Below is a small trained network, with its code and all its weights. Each question gives an input and a target symbol and asks what happens when units are switched off, that is, made to give their printed mean instead of their output.

import numpy as np


def w(rows, s, z=0):
    codes = np.array(rows[::2]) - 128.0
    scale = np.full(codes.shape[1], s)
    scale[-1] = z or s
    return codes * scale


def f(y):
    return y / 2 * (1 + np.tanh(0.7978845608 * (y + 0.044715 * y**3)))


def softmax(a):
    e = np.exp(a - a.max(-1, keepdims=True))
    return e / e.sum(-1, keepdims=True)


def log_softmax(a):
    a = a - a.max(-1, keepdims=True)
    return a - np.log(np.exp(a).sum(-1, keepdims=True))


def net(x, mask):
    ids = ['βεθλμξστφψω'.index(c) for c in x.split()]
    T = len(ids)
    res = E[ids] + P[:T]
    q, k, v = (res @ M[0].T for M in (Q, K, V))
    z = softmax(np.where(np.tri(T) > 0, q @ k.T / 3**0.5, -1e9)) @ v
    res = res + np.where(mask[0], z, O[0][:, -1]) @ O[0][:, :-1]
    y = f(res @ A[0][:, :-1].T + A[0][:, -1])
    res = res + np.where(mask[1:13], y, B[0][:, -1]) @ B[0][:, :-1]
    return log_softmax(res[-1] @ U[:, :-1].T + U[:, -1])


Q, K, V, O, A, B = {}, {}, {}, {}, {}, {}
E = w([
[160,191,73,241],'β',
[143,198,152,121],'ε',
[89,123,131,129],'θ',
[32,79,191,106],'λ',
[166,194,61,45],'μ',
[113,161,185,69],'ξ',
[152,176,168,120],'σ',
[165,222,173,101],'τ',
[84,134,198,158],'φ',
[150,217,131,117],'ψ',
[153,2,59,186],'ω',
],0.017)
P = w([
[246,58,194,124],'0',
[74,137,194,91],'1',
[240,30,146,143],'2',
[48,170,165,96],'3',
[223,50,118,146],'4',
[49,207,134,97],'5',
[208,62,88,151],'6',
[43,229,107,115],'7',
[200,68,64,158],'8',
[40,254,87,116],'9',
[195,76,37,167],'10',
[26,252,61,123],'11',
[198,90,14,165],'12',
[18,218,82,130],'13',
],0.0074)
Q[0] = w([
[91,135,142,93],'head 1',
[26,254,163,147],'head 1',
[144,117,107,115],'head 1',
],0.017)
K[0] = w([
[147,125,63,113],'head 1',
[107,136,6,134],'head 1',
[147,125,140,93],'head 1',
],0.02)
V[0] = w([
[117,101,90,214],'head 1',
[99,211,89,120],'head 1',
[144,114,217,255],'head 1',
],0.0082)
O[0] = w([
[111,166,89,163,90],'head 1',
[128,129,217,177,255],'head 1',
[123,66,191,244,151],'head 1',
],0.011,0.0034)
A[0] = w([
[107,223,102,123,159],'neuron 1',
[94,116,193,62,120],'neuron 2',
[147,60,119,163,106],'neuron 3',
[177,115,151,144,93],'neuron 4',
[99,183,68,148,199],'neuron 5',
[156,107,80,100,62],'neuron 6',
[90,135,114,145,82],'neuron 7',
[184,89,95,174,129],'neuron 8',
[113,123,197,127,108],'neuron 9',
[87,126,111,81,126],'neuron 10',
[112,134,84,170,253],'neuron 11',
[246,156,114,146,6],'neuron 12',
],0.014,0.0048)
B[0] = w([
[99,104,121,124,244],'neuron 1',
[207,149,108,156,187],'neuron 2',
[103,123,94,134,156],'neuron 3',
[127,255,122,79,157],'neuron 4',
[146,64,169,123,197],'neuron 5',
[94,175,83,170,134],'neuron 6',
[161,177,72,88,133],'neuron 7',
[105,199,133,59,172],'neuron 8',
[153,167,141,152,174],'neuron 9',
[201,84,181,160,153],'neuron 10',
[96,125,180,91,185],'neuron 11',
[173,107,94,207,182],'neuron 12',
],0.0093,0.011)
U = w([
[51,125,218,154,134],'β',
[114,189,63,173,95],'ε',
[155,2,128,183,148],'θ',
[148,87,135,153,86],'λ',
[153,92,183,19,155],'μ',
[191,122,114,182,78],'ξ',
[157,98,54,150,163],'σ',
[136,161,141,108,99],'τ',
[145,90,113,168,115],'φ',
[81,174,83,83,113],'ψ',
[64,50,128,78,254],'ω',
],0.0082,0.0061)

Each question gives the input, a string of symbols that net reads in full, and the target symbol t.
The units are the heads (3 rows each of Q, K, V and O) and the neurons (one row each of A and B). Each row of codes is followed by its name. A weight is (code - 128) times the scale printed after its matrix; where a second scale follows, it is the last column's (O, A, B and U).
mask holds one flag per unit, heads first, then neurons. A switched-off unit (its flag False) gives its mean, the last column of its rows in O or B, instead of its output. The means were averaged over made-up inputs and are rounded, as every weight is.
A unit's drop is (log p(t) with every unit on - log p(t) with that unit switched off) / (log p(t) with every unit on - log p(t) with every unit switched off).
The circuit of an input: a set's keep is (log p(t) with only the set's units on - log p(t) with every unit switched off) / (log p(t) with every unit on - log p(t) with every unit switched off). Starting from the 12 units with the biggest drops (on a tie, the unit counted first), units are removed one at a time, each time the one whose removal leaves the highest keep (on an exact tie, the one counted first), for as long as the keep stays at least 0.8.
circuit, biggest first: the units of the circuit, biggest drop first
k most important neurons: the k neurons with the biggest drops, biggest first
drop of u: that unit's drop, to one decimal
input σ φ ω, target ψ: circuit, biggest first : [neuron 8; neuron 4; neuron 3]
input τ λ μ τ ψ σ φ τ φ β β θ, target β: circuit, biggest first : [head 1; neuron 11]
input β τ β β τ μ τ λ μ τ β τ β ε, target β: circuit, biggest first : [head 1; neuron 11; neuron 2]
input β ψ τ τ μ σ τ θ, target μ: 2 most important neurons : [neuron 10; neuron 12]
input φ σ τ μ μ ψ ξ φ μ β ε μ μ σ, target μ: circuit, biggest first : [head 1; neuron 10]
input τ ψ τ σ ψ τ β ε λ ξ τ θ ω ξ, target ω: circuit, biggest first : [head 1; neuron 1; neuron 5; neuron 2]
input λ ξ τ τ β μ ξ τ τ σ σ β ξ τ, target β: circuit, biggest first : [head 1; neuron 2]
input β ξ σ τ σ τ ε σ τ β σ τ μ σ, target μ: circuit, biggest first : [head 1; neuron 5]
input ε β λ β ψ ψ β ω τ τ τ β ξ ε, target β: circuit, biggest first : [head 1; neuron 2]
input λ τ τ τ ω σ σ τ τ σ, target ω: 2 most important neurons : [neuron 5; neuron 1]
input ω τ β, target ε: circuit, biggest first : [neuron 4; neuron 8]
input τ μ ξ τ β τ ψ σ σ μ ξ θ ε λ, target μ: circuit, biggest first : [head 1]
input ε τ τ σ σ λ τ β β σ μ τ σ λ, target μ: circuit, biggest first : [head 1; neuron 10]
input θ ω τ φ β, target ε: most important neuron : [neuron 8]
input τ φ τ τ μ β τ ξ β σ, target β: circuit, biggest first : [head 1; neuron 2; neuron 11]
input τ β μ β τ τ τ ψ τ θ β σ, target β: circuit, biggest first : [head 1; neuron 11; neuron 2]
input τ β τ τ μ ξ ξ ψ, target μ: 2 most important neurons : [neuron 5; neuron 10]
input ω φ μ λ τ φ, target μ: 2 most important neurons : [neuron 12; neuron 10]
input β λ μ μ τ μ ξ θ τ μ ω τ, target ω: 2 most important neurons : [neuron 1; neuron 5]
input λ σ τ ω τ ψ τ ξ μ β, target β: most important neuron : [neuron 11]
input ξ μ τ τ ξ τ τ τ τ ε τ τ τ θ, target μ: 2 most important neurons : [neuron 12; neuron 10]
input β τ β ξ μ ω σ ψ ξ ψ, target ω: 2 most important neurons : [neuron 1; neuron 5]
input ξ ε μ ξ ω, target ψ: drop of neuron 4 : 0.1
input τ τ φ ω φ ψ τ φ τ μ, target μ: drop of neuron 5 : 0.2
input τ μ ω τ, target ω: drop of head 1 : 1.1
input φ λ μ φ τ ψ, target μ: drop of neuron 12 : 0.1
input φ μ ξ τ σ φ β ξ β τ σ ψ, target β: most important neuron : [neuron 11]
